Below is a small trained network, with its code and all its weights. Each question gives an input and a target symbol and asks what happens when units are switched off, that is, made to give their printed mean instead of their output.

import numpy as np


def w(rows, s, z=0):
    codes = np.array(rows[::2]) - 128.0
    scale = np.full(codes.shape[1], s)
    scale[-1] = z or s
    return codes * scale


def norm(h):
    return h / np.sqrt((h * h).mean(-1, keepdims=True) + 1e-5)


def f(y):
    return y / 2 * (1 + np.tanh(0.7978845608 * (y + 0.044715 * y**3)))


def softmax(a):
    e = np.exp(a - a.max(-1, keepdims=True))
    return e / e.sum(-1, keepdims=True)


def log_softmax(a):
    a = a - a.max(-1, keepdims=True)
    return a - np.log(np.exp(a).sum(-1, keepdims=True))


def net(x, mask):
    ids = ['αγδεζηθπτφψω'.index(c) for c in x.split()]
    T = len(ids)
    res = E[ids] + P[:T]
    r = norm(res)
    for j in range(2):
        rows = slice(4 * j, 4 * j + 4)
        q, k, v = (r @ M[0][rows].T for M in (Q, K, V))
        z = softmax(np.where(np.tri(T) > 0, q @ k.T / 4**0.5, -1e9)) @ v
        o = O[0][rows]
        res = res + np.where(mask[j], z, o[:, -1]) @ o[:, :-1]
    y = f(norm(res) @ A[0][:, :-1].T + A[0][:, -1])
    res = res + np.where(mask[2:10], y, B[0][:, -1]) @ B[0][:, :-1]
    return log_softmax(norm(res)[-1] @ U[:, :-1].T + U[:, -1])


Q, K, V, O, A, B = {}, {}, {}, {}, {}, {}
E = w([
[69,113,77,64,141,80,96,86],'α',
[38,172,82,125,157,153,36,112],'γ',
[98,128,48,78,164,107,81,89],'δ',
[121,130,85,108,56,144,2,123],'ε',
[100,64,32,135,133,140,104,140],'ζ',
[51,95,66,117,152,136,128,137],'η',
[106,66,195,139,166,61,91,113],'θ',
[186,86,188,64,98,114,170,108],'π',
[119,135,193,86,139,187,155,134],'τ',
[88,75,170,144,85,151,73,157],'φ',
[182,105,170,126,145,230,138,129],'ψ',
[216,174,148,190,221,158,139,120],'ω',
],0.012)
P = w([
[135,138,121,69,175,111,113,252],'0',
[122,112,122,60,179,124,104,199],'1',
[110,96,120,75,165,134,111,161],'2',
[101,84,122,92,155,139,106,131],'3',
[94,84,125,114,138,142,108,105],'4',
[90,89,126,135,119,143,109,83],'5',
[87,106,130,160,102,141,112,63],'6',
[92,117,124,193,82,145,114,51],'7',
],0.011)
Q[0] = w([
[105,60,77,138,134,147,182,122],'h0',
[183,206,60,93,131,118,213,152],'h0',
[99,107,78,130,163,70,63,157],'h0',
[143,119,151,52,167,223,119,95],'h0',
[148,121,61,10,159,127,209,220],'h1',
[112,210,81,150,66,68,178,160],'h1',
[211,223,201,182,147,168,130,181],'h1',
[132,124,104,172,178,22,118,128],'h1',
],0.012)
K[0] = w([
[156,134,163,165,130,134,115,118],'h0',
[128,121,146,97,148,134,128,223],'h0',
[108,109,122,156,140,203,139,129],'h0',
[154,116,131,105,171,78,148,79],'h0',
[147,131,143,80,163,111,120,250],'h1',
[117,142,159,167,90,81,117,194],'h1',
[165,205,92,148,135,102,136,130],'h1',
[115,138,117,114,58,148,106,168],'h1',
],0.018)
V[0] = w([
[165,163,58,100,161,126,108,92],'h0',
[118,141,148,144,170,23,105,115],'h0',
[71,133,131,43,1,93,137,145],'h0',
[230,152,133,88,109,72,121,121],'h0',
[166,74,180,124,120,100,194,176],'h1',
[130,193,65,18,47,155,170,123],'h1',
[159,150,147,107,24,152,39,123],'h1',
[73,186,200,99,161,162,131,103],'h1',
],0.0098)
O[0] = w([
[148,137,228,134,166,171,100,140,73],'h0',
[164,117,74,147,116,218,120,62,151],'h0',
[157,83,114,246,148,92,228,151,218],'h0',
[165,76,181,151,130,100,82,2,91],'h0',
[87,150,58,201,113,122,131,148,253],'h1',
[69,80,95,69,73,156,200,23,62],'h1',
[111,53,75,51,250,139,118,98,122],'h1',
[221,140,42,77,73,115,93,125,220],'h1',
],0.0085,0.0039)
A[0] = w([
[132,112,104,153,116,120,195,200,121],'n0',
[206,41,163,174,62,100,189,98,3],'n1',
[174,183,122,165,135,232,210,130,20],'n2',
[100,215,203,110,1,145,184,141,62],'n3',
[39,110,128,195,150,162,69,127,48],'n4',
[210,180,240,67,115,206,161,74,34],'n5',
[107,237,93,125,127,224,122,135,176],'n6',
[133,129,103,85,172,192,94,185,146],'n7',
],0.0098,0.0042)
B[0] = w([
[155,146,141,108,139,139,96,59,200],'n0',
[102,122,153,162,113,6,141,78,253],'n1',
[57,169,87,38,93,97,93,170,123],'n2',
[184,191,76,101,154,127,179,67,131],'n3',
[110,173,134,120,156,151,153,95,171],'n4',
[99,116,99,220,127,159,145,195,140],'n5',
[151,90,129,157,135,126,106,99,201],'n6',
[132,138,140,132,100,96,170,129,238],'n7',
],0.016,0.0065)
U = w([
[130,88,178,162,90,65,149,72,179],'α',
[185,121,189,67,84,120,192,205,195],'γ',
[95,71,144,183,90,180,196,192,163],'δ',
[168,26,161,81,218,170,123,123,172],'ε',
[82,179,221,105,156,159,181,133,193],'ζ',
[203,223,132,79,126,135,178,72,92],'η',
[193,187,154,215,134,154,93,155,149],'θ',
[43,154,68,195,165,177,101,59,10],'π',
[157,85,34,122,47,146,96,126,74],'τ',
[147,136,56,116,224,69,182,181,1],'φ',
[24,207,105,94,87,67,95,185,62],'ψ',
[111,131,180,66,130,148,4,80,139],'ω',
],0.012,0.0053)

Each question gives the input, a string of symbols that net reads in full, and the target symbol t.
The units are the heads (4 rows each of Q, K, V and O) and the neurons (one row each of A and B). Each row of codes is followed by its name. A weight is (code - 128) times the scale printed after its matrix; where a second scale follows, it is the last column's (O, A, B and U).
mask holds one flag per unit, heads first, then neurons. A switched-off unit (its flag False) gives its mean, the last column of its rows in O or B, instead of its output. The means were averaged over made-up inputs and are rounded, as every weight is.
A unit's drop is (log p(t) with every unit on - log p(t) with that unit switched off) / (log p(t) with every unit on - log p(t) with every unit switched off).
The circuit of an input: a set's keep is (log p(t) with only the set's units on - log p(t) with every unit switched off) / (log p(t) with every unit on - log p(t) with every unit switched off). Starting from all 10 units, units are removed one at a time, each time the one whose removal leaves the highest keep (on an exact tie, the one counted first), for as long as the keep stays at least 0.8.
units of the circuit, in order: the units of the circuit, biggest drop first
most important unit: the unit with the biggest drop
top k neurons: the k neurons with the biggest drops, biggest first
heads that matter: for each layer, one digit per head in row order, 1 if its drop is at least 0.15 and else 0, layers parted by /
input φ π ψ π φ, target π: heads that matter : 00
input π θ ε η θ ψ γ, target ψ: most important unit : h0
input γ θ ψ δ π θ ε, target θ: heads that matter : 01
input ψ θ τ ω θ, target ω: heads that matter : 10
input γ π φ τ θ τ η, target τ: heads that matter : 01
input ω τ γ π π θ θ, target θ: heads that matter : 01
input θ ε ζ, target θ: heads that matter : 01
input ω ε τ, target θ: units of the circuit, in order : [h0, n5, h1]
input φ ζ π π δ ψ, target δ: units of the circuit, in order : [n5, h1]
input θ θ π α ψ τ θ, target τ: units of the circuit, in order : [h1, h0]
input η θ γ φ γ φ ζ ζ, target φ: units of the circuit, in order : [h1, h0]
input π φ ψ π ψ γ θ, target γ: units of the circuit, in order : [h1, h0, n1, n7]
input τ π θ, target π: units of the circuit, in order : [h1, n4, n1]
input θ ζ θ ζ π π η θ, target η: most important unit : h0
input π γ ζ ε, target ζ: units of the circuit, in order : [h1, n4, h0]
input ω θ π τ θ ψ θ, target ψ: units of the circuit, in order : [h0, n1]
input δ γ ψ η π η, target π: top 2 neurons : [n0, n1]
input θ τ δ φ, target δ: units of the circuit, in order : [h1, h0, n5]
input τ θ θ τ γ ε ψ ε, target ψ: units of the circuit, in order : [h0, h1, n6, n0]
input θ δ α, target θ: units of the circuit, in order : [h1, h0]
input ε θ ω ω θ π π α, target π: heads that matter : 00
input π τ η, target τ: heads that matter : 01
